(in the rows, 128 means zero)
Here are made-up elements, facts about them, and rows of numbers that follow some of those facts. Name the element behind each unnamed row.

How the elements are related:
η: is of sort; θ: uses; φ: refers to; Δ: belongs to class
tredrir	η	d; skuge	η	e; kliskol	η	e; lago	η	e; pladros	η	c; kloplim	η	d; deno	η	b; mibo	η	a; pipom	η	b; totre	η	a; denom	η	c
skigor	η	b; lobeple	η	c; lugeskis	η	b; bresoni	η	c; trilus	η	d; paplu	η	a; vudun	η	c; gofan	η	c; toflom	η	c; gamuk	η	a; kistek	η	d
pava	η	b; dele	η	e; grotuklen	η	b; bakik	η	e; bidrar	η	e; ruflam	η	e; fatak	η	b; bruve	η	b; bitru	η	d; giduk	η	c; tesok	η	e
toles	η	b; klaskis	η	b; klastogras	η	c; beteste	η	e; brefir	η	c; zezor	η	c; plugro	η	b; seklim	η	e; goflo	η	e; maplo	η	b; trustan	η	d
tugugrin	η	a; stodros	η	d; skobrin	η	b; brekebal	η	b; nater	η	b; gadreme	η	d; griskun	η	e; futru	η	c; bagrus	η	b; tadris	η	b; flitri	η	b
vokli	η	b; skoven	η	b; plodol	η	b; trizapim	η	c; fula	η	a; drikle	η	c; zogre	η	c; mutam	η	b; klazol	η	d; ribam	η	e; tefli	η	a
trebobrek	η	c; trestes	η	d; briflon	η	b; nerin	η	a; nuskis	η	a; nomem	η	b; foplun	η	e; pluna	η	a; teplistus	η	e; nitrini	η	e; sketen	η	b
regral	η	e; plugadran	η	e; tatupa	η	d; droror	η	b; boplol	η	b; steflel	η	b; stadu	η	e; rutreze	η	a; drosta	η	c; razok	η	a; skozar	η	a
vaflan	η	d; greber	η	d; muso	η	e; skovi	η	c; foskem	η	e; tramen	η	d; flinin	η	e; plepludro	η	e; ratrar	η	b; stivo	η	c; pluzam	η	a
ruzes	η	e; ludre	η	d; stisos	η	d; zivedrar	η	b; lese	η	e; trolun	η	a; bromas	η	c; bralon	η	a; vedrom	η	b; plumamus	η	d; pazas	η	a
graflusom	η	e; briris	η	d; vuflas	η	e; kotir	η	a; brikin	η	b; zaple	η	e; plodrun	η	a; trivutak	η	e; plenes	η	a; beku	η	b; dodani	η	a
klinis	η	e; bedus	η	a; flikuvak	η	b; florun	η	e; ladrir	η	d; ketrefu	η	a; fafil	η	d; buzem	η	d; fogar	η	c; bevon	η	a; flopon	η	a
girol	η	b; flumum	η	b; ruzi	η	d; dragregran	η	a; kiskedro	η	d; skofol	η	e; bruzol	η	b; grones	η	e; pilok	η	e; flesku	η	d; flugri	η	b
kotram	η	b; muka	η	b; sugra	η	e; flokar	η	b; flozom	η	c; giskem	η	c; perur	η	a; fedoplu	η	e; mafle	η	d; florur	η	c; zudro	η	d
bokeklur	η	a; sibener	η	c; tolizok	η	e; klorol	η	b; dimam	η	d; pagri	η	c; dropul	η	d; napil	η	e; kovoni	η	b; biti	η	a; granir	η	d
brekal	η	d; stala	η	c; plastu	η	c; plisil	η	c; fikon	η	d; konik	η	d; siton	η	e; nifu	η	d; maplil	η	a; mozo	η	a; sarer	η	b
zedrik	η	a; lazam	η	a; toplur	η	d; lelam	η	a; davere	η	d; digrek	η	b; plafas	η	a; fubrol	η	b; tredrir	θ	skovi; tredrir	θ	nitrini; tredrir	θ	dimam
skuge	θ	brekal; lago	θ	bagrus; kloplim	θ	konik; deno	θ	florur; deno	θ	vaflan; pipom	θ	futru; pipom	θ	girol; pipom	θ	bromas; totre	θ	kotram; totre	θ	florur; skigor	θ	kistek
lugeskis	θ	plumamus; lugeskis	θ	giskem; lugeskis	θ	ruflam; lugeskis	θ	ludre; bresoni	θ	toles; paplu	θ	flinin; vudun	θ	totre; vudun	θ	tatupa; gofan	θ	fula; gamuk	θ	bromas; pava	θ	tramen
dele	θ	trivutak; grotuklen	θ	klorol; bakik	θ	greber; ruflam	θ	pluna; fatak	θ	drosta; fatak	θ	muka; bruve	θ	maplo; bruve	θ	plastu; giduk	θ	dragregran; giduk	θ	digrek; giduk	θ	ruzes
tesok	θ	napil; toles	θ	dragregran; toles	θ	dodani; klaskis	θ	digrek; klaskis	θ	ladrir; klastogras	θ	brikin; beteste	θ	deno; brefir	θ	fula; brefir	θ	tolizok; brefir	θ	girol; goflo	θ	digrek
goflo	θ	plisil; maplo	θ	toflom; trustan	θ	lobeple; trustan	θ	gamuk; trustan	θ	nater; tugugrin	θ	trestes; tugugrin	θ	vuflas; skobrin	θ	ruflam; nater	θ	flesku; gadreme	θ	mozo; griskun	θ	trestes
griskun	θ	tramen; futru	θ	pluna; flitri	θ	mozo; vokli	θ	klorol; vokli	θ	klaskis; plodol	θ	sibener; plodol	θ	trivutak; drikle	θ	bruve; drikle	θ	bidrar; zogre	θ	perur; ribam	θ	lobeple
ribam	θ	klastogras; ribam	θ	plodrun; briflon	θ	zogre; briflon	θ	bokeklur; nerin	θ	skigor; nuskis	θ	sibener; nomem	θ	dragregran; foplun	θ	plodrun; nitrini	θ	pladros; plugadran	θ	flozom; plugadran	θ	fedoplu
tatupa	θ	muso; droror	θ	bakik; rutreze	θ	kistek; rutreze	θ	dragregran; rutreze	θ	seklim; razok	θ	droror; muso	θ	plenes; stivo	θ	nerin; stivo	θ	klazol; stivo	θ	plugadran; pluzam	θ	zedrik
pluzam	θ	razok; ruzes	θ	foplun; stisos	θ	lese; zivedrar	θ	fogar; bromas	θ	nater; vedrom	θ	lobeple; plumamus	θ	kovoni; graflusom	θ	dele; graflusom	θ	konik; trivutak	θ	plisil; plenes	θ	pluna
beku	θ	fafil; beku	θ	muka; dodani	θ	beteste; flikuvak	θ	plisil; florun	θ	pava; florun	θ	razok; ladrir	θ	maplo; ladrir	θ	vedrom; ketrefu	θ	sarer; fafil	θ	rutreze; fafil	θ	mozo
fafil	θ	ribam; buzem	θ	brefir; bevon	θ	futru; bevon	θ	brekal; bevon	θ	gamuk; bevon	θ	plastu; flopon	θ	stala; skofol	θ	plugro; bruzol	θ	konik; bruzol	θ	vudun; pilok	θ	mozo
pilok	θ	nater; flugri	θ	maplil; kotram	θ	pladros; muka	θ	ludre; sugra	θ	fula; sugra	θ	flumum; flokar	θ	klorol; flozom	θ	klorol; giskem	θ	kotram; giskem	θ	rutreze; perur	θ	stisos
perur	θ	pluna; perur	θ	skigor; fedoplu	θ	tatupa; mafle	θ	mutam; mafle	θ	nater; florur	θ	lese; bokeklur	θ	rutreze; sibener	θ	bagrus; sibener	θ	skigor; dimam	θ	flopon; pagri	θ	zivedrar
dropul	θ	zezor; dropul	θ	lelam; brekal	θ	pladros; plastu	θ	maplo; plastu	θ	vuflas; plisil	θ	plodrun; fikon	θ	flinin; konik	θ	dodani; konik	θ	klastogras; konik	θ	vedrom; siton	θ	bidrar
nifu	θ	konik; nifu	θ	skigor; nifu	θ	ludre; mozo	θ	tadris; mozo	θ	bidrar; sarer	θ	pipom; toplur	θ	ruflam; toplur	θ	sugra; lelam	θ	futru; davere	θ	tolizok; digrek	θ	ruzes
plafas	θ	pagri; plafas	θ	buzem; tredrir	φ	ruzes; skuge	φ	klaskis; lago	φ	digrek; lago	φ	trilus; lago	φ	zogre; deno	φ	skovi; deno	φ	toplur; deno	φ	vuflas; totre	φ	florun
totre	φ	vedrom; skigor	φ	lobeple; gofan	φ	nuskis; pava	φ	lelam; dele	φ	nomem; dele	φ	fikon; dele	φ	stodros; dele	φ	muso; dele	φ	pladros; bidrar	φ	nomem; ruflam	φ	stadu
ruflam	φ	denom; bitru	φ	vedrom; toles	φ	trizapim; toles	φ	drikle; brefir	φ	tugugrin; zezor	φ	ratrar; goflo	φ	plugro; goflo	φ	fubrol; goflo	φ	stadu; brekebal	φ	kliskol; brekebal	φ	pluna
brekebal	φ	denom; flitri	φ	lugeskis; flitri	φ	pladros; plodol	φ	klinis; tefli	φ	fubrol; trebobrek	φ	lelam; briflon	φ	brekal; foplun	φ	seklim; teplistus	φ	stadu; teplistus	φ	sugra; nitrini	φ	bedus
nitrini	φ	pagri; nitrini	φ	zaple; regral	φ	mibo; regral	φ	zogre; regral	φ	boplol; plugadran	φ	klorol; plugadran	φ	ruzes; droror	φ	bralon; droror	φ	fedoplu; steflel	φ	paplu; drosta	φ	seklim
drosta	φ	muso; drosta	φ	lese; skozar	φ	sketen; greber	φ	rutreze; greber	φ	trolun; foskem	φ	vudun; plepludro	φ	bakik; plepludro	φ	sketen; stisos	φ	briris; bromas	φ	plumamus; bromas	φ	nuskis
kotir	φ	pazas; kotir	φ	trestes; kotir	φ	toplur; kotir	φ	fogar; brikin	φ	trestes; brikin	φ	nater; brikin	φ	pilok; dodani	φ	flokar; ladrir	φ	kistek; ladrir	φ	skoven; ladrir	φ	zogre
ketrefu	φ	bresoni; fafil	φ	toflom; bevon	φ	giduk; bevon	φ	mutam; flopon	φ	mutam; flopon	φ	davere; girol	φ	siton; girol	φ	pluna; girol	φ	fatak; flumum	φ	tolizok; ruzi	φ	tadris
ruzi	φ	plisil; kiskedro	φ	tadris; kiskedro	φ	ratrar; kiskedro	φ	tugugrin; bruzol	φ	maplil; bruzol	φ	boplol; bruzol	φ	pilok; flesku	φ	sugra; flugri	φ	kotram; muka	φ	boplol; giskem	φ	graflusom
giskem	φ	fatak; giskem	φ	vudun; mafle	φ	pluzam; mafle	φ	trivutak; zudro	φ	tolizok; napil	φ	lugeskis; napil	φ	zivedrar; biti	φ	rutreze; granir	φ	maplil; plastu	φ	grones; konik	φ	mozo
konik	φ	flokar; sarer	φ	tugugrin; lazam	φ	klastogras; tredrir	Δ	f; skuge	Δ	f; kliskol	Δ	g; lago	Δ	f; pladros	Δ	g; kloplim	Δ	f; deno	Δ	f; mibo	Δ	f
pipom	Δ	f; totre	Δ	f; denom	Δ	g; skigor	Δ	f; lobeple	Δ	g; lugeskis	Δ	g; bresoni	Δ	f; trilus	Δ	f; paplu	Δ	h; vudun	Δ	g; gofan	Δ	h
toflom	Δ	h; gamuk	Δ	h; kistek	Δ	h; pava	Δ	f; dele	Δ	f; grotuklen	Δ	f; bakik	Δ	f; bidrar	Δ	h; ruflam	Δ	g; fatak	Δ	f; bruve	Δ	g
bitru	Δ	f; giduk	Δ	g; tesok	Δ	f; toles	Δ	h; klaskis	Δ	f; klastogras	Δ	g; beteste	Δ	f; brefir	Δ	g; zezor	Δ	g; plugro	Δ	h; seklim	Δ	h
goflo	Δ	f; maplo	Δ	f; trustan	Δ	g; tugugrin	Δ	f; stodros	Δ	f; skobrin	Δ	f; brekebal	Δ	g; nater	Δ	f; gadreme	Δ	f; griskun	Δ	h; futru	Δ	f
bagrus	Δ	f; tadris	Δ	f; flitri	Δ	h; vokli	Δ	h; skoven	Δ	f; plodol	Δ	g; trizapim	Δ	f; fula	Δ	f; drikle	Δ	h; zogre	Δ	f; mutam	Δ	f
klazol	Δ	f; ribam	Δ	f; tefli	Δ	f; trebobrek	Δ	g; trestes	Δ	f; briflon	Δ	f; nerin	Δ	h; nuskis	Δ	h; nomem	Δ	f; foplun	Δ	f; pluna	Δ	f
teplistus	Δ	f; nitrini	Δ	g; sketen	Δ	g; regral	Δ	h; plugadran	Δ	g; tatupa	Δ	f; droror	Δ	f; boplol	Δ	g; steflel	Δ	f; stadu	Δ	f; rutreze	Δ	g
drosta	Δ	f; razok	Δ	f; skozar	Δ	f; vaflan	Δ	f; greber	Δ	h; muso	Δ	f; skovi	Δ	h; foskem	Δ	f; tramen	Δ	h; flinin	Δ	g; plepludro	Δ	f
ratrar	Δ	f; stivo	Δ	f; pluzam	Δ	f; ruzes	Δ	f; ludre	Δ	f; stisos	Δ	f; zivedrar	Δ	g; lese	Δ	f; trolun	Δ	f; bromas	Δ	f; bralon	Δ	h
vedrom	Δ	f; plumamus	Δ	f; pazas	Δ	f; graflusom	Δ	f; briris	Δ	h; vuflas	Δ	h; kotir	Δ	g; brikin	Δ	h; zaple	Δ	g; plodrun	Δ	f; trivutak	Δ	h
plenes	Δ	g; beku	Δ	h; dodani	Δ	f; klinis	Δ	g; bedus	Δ	f; flikuvak	Δ	f; florun	Δ	f; ladrir	Δ	g; ketrefu	Δ	f; fafil	Δ	f; buzem	Δ	f
fogar	Δ	f; bevon	Δ	g; flopon	Δ	f; girol	Δ	f; flumum	Δ	f; ruzi	Δ	f; dragregran	Δ	f; kiskedro	Δ	f; skofol	Δ	g; bruzol	Δ	g; grones	Δ	g
pilok	Δ	f; flesku	Δ	f; flugri	Δ	f; kotram	Δ	f; muka	Δ	h; sugra	Δ	f; flokar	Δ	h; flozom	Δ	f; giskem	Δ	h; perur	Δ	g; fedoplu	Δ	h
mafle	Δ	h; florur	Δ	f; zudro	Δ	g; bokeklur	Δ	g; sibener	Δ	g; tolizok	Δ	f; klorol	Δ	f; dimam	Δ	f; pagri	Δ	f; dropul	Δ	g; napil	Δ	h
kovoni	Δ	f; biti	Δ	g; granir	Δ	h; brekal	Δ	f; stala	Δ	h; plastu	Δ	g; plisil	Δ	h; fikon	Δ	f; konik	Δ	h; siton	Δ	f; nifu	Δ	f
maplil	Δ	f; mozo	Δ	g; sarer	Δ	f; zedrik	Δ	f; lazam	Δ	f; toplur	Δ	g; lelam	Δ	f; davere	Δ	g; digrek	Δ	g; plafas	Δ	h; fubrol	Δ	f

Named rows:
[140 117 133 128 121 120 124 141 142 124 171 121 144 130 125 121 127 144
 133 134  89 101  78 129  99 106 143 151]: nater
[142 125 129 129 121 119 124 137 128 121 188 132 154 128 126 112 128 136
 150 133  88 108  94 134 100  95 140 145]: fubrol
[145 142 151  94 131  99 129  65 156  93 176 117 160  93 130 128 112 139
 148 132 185 187  88 170  62 128 106 148]: plugro
[122 138 133 114 137 125 134 111 102 132 111 150 133 111 144 126 117 150
 127 140 119 127 161 135 149 154 135 118]: grones
[117 130 139 108 140 126 125 138 127 130 124 144 123 108 124 134 125 135
 124 124 161 122 172 134 105 137 130 111]: briris
[126 228 120 114 101 128 122 113  24 115 140 148  85  72 145  98 118 149
  75 143 127 115  87 109 147  68 129  94]: tesok
[118 141 138 130 142 138 117 124 118 136 138 106 134 125 112 139 127 125
 140 152 113 136 121 117 120 113 123 113]: fula
[149 120 137 145 100 122 127 119 148 119 142 126 126 174 121 114 135 103
 151 118 117 112  86 117 124 121 134 171]: flumum
[129 130 124 143 120 131 139 118 126 127 110 121 118 147 139 125 130 110
 133 119 153 145 150 127 167 177 122 135]: plastu
[128 128 117 152 121 141 127 128 139 128 113  99 115 148 118 135 138  94
 128 121 142 157 119 118 148 125 110 128]: lazam
[121 128 121 125 139 124 135 147 117 132 130 121 134 105 139 131 122 149
 120 137 132 125 160 143 146 157 128 115]: toplur
[125 126 114 128 136 127 125 147 124 130 124 123 129 109 121 135 127 141
 113 136 111 125 137 135 129  99 122 113]: nifu
[121 142 146 119 140 129 130 116 108 135 131 129 138 122 134 130 119 141
 143 150 126 127 152 128 139 163 135 121]: lobeple
[122 141 131 124 140 129 131 124 104 132 147 132 145 111 139 123 121 139
 144 142 124 138 160 137 143 153 131 114]: denom
[116 127 134 113 145 130 125 130 128 131 132 144 127 108 127 133 125 137
 121 120 157 131 156 129 101 140 134 110]: plisil
[122 124 107 136 143 125 150  99 119 138 114 122 128 181 139 128 128 124
 116 116 196 125 111  96 160 178 122 119]: brefir
[141 114 150 130 105 122 129 125 164 118 137 137 114 164 128 118 134 106
 140  99 166 111 113 121 100 163 142 169]: brikin
[140 112 117 132 123 120 127 155 146 122 178 118 146 120 130 120 129 148
 121 125  90 105  77 137 101 102 141 144]: grotuklen

Which element is each row?
No name comes twice in this set of rows, the named rows included.
[118 133 130 130 139 139 120 140 132 135 130  96 129 113 117 144 129 131
 120 145 114 139 111 125 123 116 122 115] | mibo
[116 135 152 105 141 126 122 123 121 132 120 151 123 119 118 133 124 132
 136 132 161 115 176 127 103 140 132 115] | tramen
[127 232 148 113  85 130 125  81  35 109 109 172  58 113 143  91 124 105
 100 116 203 121 127  94 146 123 128 115] | napil
[112 118 121  97 125 134 130 179 138 143 105 117 141 119 138 138 139 122
 134 134 109  99 104 132 137  88 125 108] | fikon
[146 120 127 145 105 119 141 131 141 118 162 124 136 159 145 106 131 114
 151 111 137 119 111 133 142 170 136 164] | brekebal
[ 99 118 131  94 137 144 130 186 155 144 131 109 139 106 144 142 142 113
 134 113 161 121 124 132 109 134 130  98] | paplu
[126 130 146 125 120 129 128 115 135 126  92 148 103 154 119 128 133  97
 140 110 187 129 178 119 128 154 123 134] | greber
[126 115 116 139 123 134 133 135 149 123 108 137 106 131 133 128 136 104
 114  89 179 151 161 131 129 153 121 125] | gofan
[133 120 108 147 115 129 131 135 137 124  95 122 109 144 122 130 137 105
 117 113 138 138 140 128 156 114 112 130] | tredrir
[138 133 112 143 115 129 129  99 104 122 100 168 123 145 127 111 133  98
 145 112 120 152 165 128 158  96 115 127] | teplistus
[130 131 125 144 118 132 139 118 125 126 108 121 119 145 141 124 130 108
 135 118 152 148 150 129 168 175 122 136] | trebobrek
[137 121 138 125 124 118 135 143 137 125 179 118 149 125 144 118 122 153
 137 135 109 100 102 138 116 164 149 151] | digrek
[126 120 135 128 117 129 131 133 153 124  81 132  93 139 125 136 135 105
 114 102 186 133 163 126 131 160 121 135] | granir
[106 143 155  71 118 139 128 144 162 138  87  64 145 115 141 159 139 102
 148 156 139 139  34 133 129 102 105 116] | maplil

The same elements again, as new rows of numbers:
Known rows:
[ 91 115 104 132 116 127 151 142 143 166 210 125 178 127]: graflusom
[110 163 128 135  95 147 148 135 152 129 133 105 121 120]: klaskis
[ 70 170  86 106  69 127 154 136 156 149 198 122 167 123]: fatak
[144 153 109 157 113  93 195 179 152  78 128 103  59 130]: nater
[106 154 111 130 131 121 131 138 182 126 141  96 143  87]: lelam
[111 104 126 155 132 143 136 148 140 139 160  95 143 116]: bakik
[ 70 152 120 141 139 119 125 147 170  94 120 138 153  91]: rutreze
[134 170 116 106 122 134 148 118 120 128 121 112 114 115]: gadreme
[151 153 124  99 141 114 128  74 102 157  77 152 112 166]: mafle
[136 109 103 116 130  65 108 110  55 190 185 200 221 142]: ruflam
[ 85  80 148 154 114 134 125 145 124  86 143 136 156 124]: lobeple
[119 153 132 127  81 149 112 149 150 127 136 108 108 127]: klorol
[133  62 150 144 169 192  68  71 113 148  69 102 137 140]: bidrar
[123 162 110  71 101 100 107  96  49 165 163 231 171 153]: brekebal
[149 128 108 129 146  95 152 181 182  80 142 120  68 108]: pazas
[ 53  73 166 173 129 198  69 126 132  72  84  56 159 103]: pladros
[103 144 106 123  86 154 126 132 159 104 141 100 117 117]: ratrar
[ 91  65 131 141 124 132 129 122 157 112 136 118 148 166]: toflom

Name these rows:
No name comes twice in this set of rows, the named rows included.
[147 143 105 141 104 110 163 175 161  78 138 115  56 136] | skoven
[ 66 148  84  97  73 116 134 102 159 141 168 167 158 174] | plugro
[157  84 127 147 118 104 131 133 109 140 146  88 163 124] | futru
[135 102 152 137 183 106  91 123  39 154 111 155 134 148] | nitrini
[202 145 146 153 153  61 166 159  70  98  78 187  57 157] | bruzol
[ 80 152 131 150  83 125 122 134 192 129 105 118 130 165] | flokar
[122  88 138  93 147  88 132  86  65 201 157 173 171 200] | giskem
[ 88  80 137 152 134 124 142 122 159 125 127 107 153 164] | drikle
[201 127 145 120 191  69 122 150  87 104  89 209  70 130] | kotir
[191  83 187 145 188 206  80  69  53 182  69  90 136 105] | dele
[ 91  90 125 162 138 125 126 125 170 138 137 112 149 153] | fedoplu
[178  87 139 117 159 144 111 120  78 162 152 139 122 130] | plepludro
[117 169 117 121  98 134 141 130 156 121 125 105 124 108] | plumamus

